Here is a tiny trained network, its code and every weight. The questions are about switching its units off for an input and a target symbol, where a switched-off unit gives its printed mean instead of its output.

import numpy as np


def w(rows, s, z=0):
    codes = np.array(rows[::2]) - 128.0
    scale = np.full(codes.shape[1], s)
    scale[-1] = z or s
    return codes * scale


def f(y):
    return np.maximum(y, 0)


def softmax(a):
    e = np.exp(a - a.max(-1, keepdims=True))
    return e / e.sum(-1, keepdims=True)


def log_softmax(a):
    a = a - a.max(-1, keepdims=True)
    return a - np.log(np.exp(a).sum(-1, keepdims=True))


def net(x, mask):
    ids = ['βγδζηλξπτφψω'.index(c) for c in x.split()]
    T = len(ids)
    res = E[ids] + P[:T]
    u = 0
    for l in range(2):
        r = res
        for j in range(2):
            rows = slice(4 * j, 4 * j + 4)
            q, k, v = (r @ M[l][rows].T for M in (Q, K, V))
            z = softmax(np.where(np.tri(T) > 0, q @ k.T / 4**0.5, -1e9)) @ v
            o = O[l][rows]
            res = res + np.where(mask[u + j], z, o[:, -1]) @ o[:, :-1]
        u += 2
        y = f(res @ A[l][:, :-1].T + A[l][:, -1])
        res = res + np.where(mask[u : u + 4], y, B[l][:, -1]) @ B[l][:, :-1]
        u += 4
    return log_softmax(res[-1] @ U[:, :-1].T + U[:, -1])


Q, K, V, O, A, B = {}, {}, {}, {}, {}, {}
E = w([
[151,218,163,102,81,64,105],'β',
[108,207,127,116,132,55,71],'γ',
[177,210,172,111,67,131,138],'δ',
[168,213,143,115,113,150,154],'ζ',
[126,167,253,123,61,49,43],'η',
[186,175,61,246,138,71,174],'λ',
[158,173,91,240,207,155,147],'ξ',
[140,192,208,86,167,127,116],'π',
[54,86,199,132,121,205,81],'τ',
[82,47,64,190,192,28,92],'φ',
[147,39,139,174,48,100,208],'ψ',
[160,26,106,167,167,159,216],'ω',
],0.0049)
P = w([
[159,170,90,78,133,150,39],'0',
[158,179,223,220,168,95,71],'1',
[134,164,253,230,182,61,115],'2',
[26,178,165,137,167,116,169],'3',
[28,130,174,80,161,95,186],'4',
[111,72,221,101,156,53,190],'5',
[107,19,199,6,153,38,189],'6',
],0.0028)
Q[0] = w([
[151,102,96,130,209,109,144],'0.h0',
[69,161,42,172,106,246,142],'0.h0',
[186,141,52,108,67,126,87],'0.h0',
[82,124,253,70,101,44,164],'0.h0',
[123,74,141,124,129,121,144],'0.h1',
[127,40,110,120,127,98,193],'0.h1',
[133,144,184,115,128,102,126],'0.h1',
[131,139,138,108,117,103,150],'0.h1',
],0.019)
K[0] = w([
[90,124,82,112,87,49,110],'0.h0',
[189,184,110,249,113,155,72],'0.h0',
[203,195,136,53,123,108,88],'0.h0',
[40,91,214,87,173,153,190],'0.h0',
[86,133,140,152,106,146,172],'0.h1',
[65,127,141,134,128,101,228],'0.h1',
[153,145,80,132,128,179,117],'0.h1',
[162,135,90,112,135,129,156],'0.h1',
],0.017)
V[0] = w([
[149,121,123,130,76,121,106],'0.h0',
[106,164,139,116,187,132,145],'0.h0',
[113,185,121,121,137,97,153],'0.h0',
[119,102,144,131,187,162,136],'0.h0',
[161,85,175,151,135,101,65],'0.h1',
[132,128,137,129,131,130,126],'0.h1',
[107,121,245,193,145,55,150],'0.h1',
[205,81,105,103,141,143,51],'0.h1',
],0.012)
O[0] = w([
[73,131,120,124,85,113,185,97],'0.h0',
[195,110,140,74,195,137,76,180],'0.h0',
[169,109,70,57,133,100,102,152],'0.h0',
[152,139,175,152,176,176,97,153],'0.h0',
[84,167,213,209,127,91,78,187],'0.h1',
[121,126,144,127,128,131,127,136],'0.h1',
[222,46,254,176,107,90,3,253],'0.h1',
[3,241,145,205,142,119,174,114],'0.h1',
],0.0061,0.0038)
A[0] = w([
[161,70,58,244,135,94,163,221],'0.n0',
[209,219,81,115,109,234,244,31],'0.n1',
[141,107,48,40,204,187,203,2],'0.n2',
[161,65,64,251,218,253,225,89],'0.n3',
],0.0076,0.0017)
B[0] = w([
[178,110,87,173,177,74,185,251],'0.n0',
[203,144,73,163,86,254,142,135],'0.n1',
[87,67,88,188,160,130,100,130],'0.n2',
[30,135,233,161,193,60,219,148],'0.n3',
],0.0078,0.0019)
Q[1] = w([
[172,99,151,180,137,56,133],'1.h0',
[84,170,124,209,105,132,177],'1.h0',
[155,49,13,249,172,109,250],'1.h0',
[102,137,39,146,76,75,124],'1.h0',
[206,189,218,16,78,121,20],'1.h1',
[240,75,247,227,159,57,120],'1.h1',
[50,193,202,149,156,156,52],'1.h1',
[96,137,156,108,91,201,74],'1.h1',
],0.021)
K[1] = w([
[42,207,103,67,122,122,170],'1.h0',
[105,182,172,203,112,113,134],'1.h0',
[20,203,25,162,135,92,91],'1.h0',
[165,215,130,131,160,127,74],'1.h0',
[158,2,228,89,121,104,34],'1.h1',
[83,36,7,57,152,173,189],'1.h1',
[81,50,160,230,164,93,122],'1.h1',
[133,107,171,157,98,49,118],'1.h1',
],0.02)
V[1] = w([
[164,190,158,94,197,167,79],'1.h0',
[177,173,189,69,7,188,135],'1.h0',
[224,116,154,165,127,176,216],'1.h0',
[190,113,44,138,123,74,94],'1.h0',
[150,135,80,145,46,57,108],'1.h1',
[64,9,81,217,132,184,87],'1.h1',
[137,134,94,121,186,87,67],'1.h1',
[52,148,221,109,61,175,75],'1.h1',
],0.016)
O[1] = w([
[196,138,184,98,101,191,119,253],'1.h0',
[78,88,195,237,147,222,157,118],'1.h0',
[76,72,155,172,67,118,30,104],'1.h0',
[94,190,66,89,151,152,89,82],'1.h0',
[89,173,81,207,174,129,140,90],'1.h1',
[54,188,221,98,93,94,242,112],'1.h1',
[201,176,146,165,149,135,151,205],'1.h1',
[98,75,149,45,251,123,133,168],'1.h1',
],0.012,0.0069)
A[1] = w([
[32,168,182,33,116,214,105,12],'1.n0',
[52,96,32,198,218,136,107,67],'1.n1',
[3,132,149,187,151,124,70,165],'1.n2',
[101,63,36,147,123,33,181,1],'1.n3',
],0.012,0.003)
B[1] = w([
[70,125,55,96,46,166,95,254],'1.n0',
[145,54,97,124,70,82,207,223],'1.n1',
[74,182,136,144,205,111,81,227],'1.n2',
[111,117,118,111,158,249,154,247],'1.n3',
],0.012,0.006)
U = w([
[149,130,133,92,66,2,72,133],'β',
[149,211,67,57,162,110,173,143],'γ',
[114,159,51,180,64,179,76,70],'δ',
[49,84,145,64,71,186,129,139],'ζ',
[65,116,100,168,157,190,167,64],'η',
[97,88,131,158,139,84,109,103],'λ',
[126,183,204,207,81,156,228,140],'ξ',
[63,185,151,135,178,72,88,193],'π',
[133,124,101,133,134,94,133,100],'τ',
[150,77,88,151,91,123,182,1],'φ',
[111,95,189,77,216,41,201,96],'ψ',
[189,93,143,144,217,205,36,206],'ω',
],0.0029,0.0026)

Each question gives the input, a string of symbols that net reads in full, and the target symbol t.
The units are the heads (4 rows each of Q, K, V and O) and the neurons (one row each of A and B). Each row of codes is followed by its name. A weight is (code - 128) times the scale printed after its matrix; where a second scale follows, it is the last column's (O, A, B and U).
mask holds one flag per unit, layer by layer, with each layer's heads first. A switched-off unit (its flag False) gives its mean, the last column of its rows in O or B, instead of its output. The means were averaged over made-up inputs and are rounded, as every weight is.
A unit's drop is (log p(t) with every unit on - log p(t) with that unit switched off) / (log p(t) with every unit on - log p(t) with every unit switched off).
The circuit of an input: a set's keep is (log p(t) with only the set's units on - log p(t) with every unit switched off) / (log p(t) with every unit on - log p(t) with every unit switched off). Starting from all 12 units, units are removed one at a time, each time the one whose removal leaves the highest keep (on an exact tie, the one counted first), for as long as the keep stays at least 0.8.
circuit, biggest first: the units of the circuit, biggest drop first
unit that matters most: the unit with the biggest drop
k most important neurons: the k neurons with the biggest drops, biggest first
top k neurons in layer l: the k neurons of layer l with the biggest drops, biggest first
drop when u is switched off: that unit's drop, to one decimal
input π π π τ π δ, target ζ: unit that matters most => 1.h1
input τ φ φ φ, target ψ: circuit, biggest first => 0.h1; 1.h0; 1.h1; 0.h0
input φ β π φ π φ τ, target ξ: circuit, biggest first => 1.h1; 0.n0; 0.h0
input φ π π τ π π, target ζ: circuit, biggest first => 0.h1; 1.h1; 1.n0; 0.n0
input φ ξ η τ π, target ζ: circuit, biggest first => 0.h1; 1.h1; 1.n0
input π φ π π π φ β, target ξ: circuit, biggest first => 1.h1; 0.n0
input ω λ λ π η, target ω: circuit, biggest first => 0.h1; 1.h1; 0.h0; 1.n1
input ζ π π π β τ ψ, target π: 2 most important neurons => 0.n1; 1.n2
input τ π π φ ψ, target ψ: circuit, biggest first => 0.h1; 1.h0; 1.h1; 0.n0
input π π τ φ π, target ξ: circuit, biggest first => 1.h1; 0.n0; 1.h0
input ω π ξ π π, target ω: circuit, biggest first => 0.h1; 1.h1; 0.h0; 1.h0
input ξ π τ π γ, target ζ: circuit, biggest first => 1.h1; 1.n0; 0.n0
input λ π γ, target ω: 3 most important neurons => 0.n0; 1.n1; 1.n0
input π φ ψ γ, target π: unit that matters most => 1.h0
input π ζ β, target ω: circuit, biggest first => 1.h1; 1.h0
input λ ψ ξ ω, target δ: circuit, biggest first => 1.h1; 1.h0; 0.h1
input φ β π ξ β ξ, target γ: circuit, biggest first => 1.h0; 0.h1
input β ξ ψ π, target π: 2 most important neurons => 1.n2; 0.n0
input π π π ξ π τ, target ζ: circuit, biggest first => 1.h1; 1.n0
input π λ γ π λ, target ω: unit that matters most => 0.h1
input ψ π β η λ λ, target η: 2 most important neurons => 1.n3; 1.n2
input φ π λ φ, target γ: 2 most important neurons => 1.n3; 0.n0
input π ξ τ, target ζ: 2 most important neurons => 1.n0; 0.n0
input ζ ξ π π φ, target π: top 2 neurons in layer 0 => 0.n1; 0.n2
input τ τ φ, target ψ: 2 most important neurons => 0.n0; 1.n0
input τ π ψ π β, target π: 2 most important neurons => 1.n2; 0.n0
input φ τ ω, target γ: unit that matters most => 1.h0
input τ ψ φ π, target π: drop when 1.h0 is switched off => 1.2
input π π ψ ψ, target ω: drop when 0.n0 is switched off => 0.2
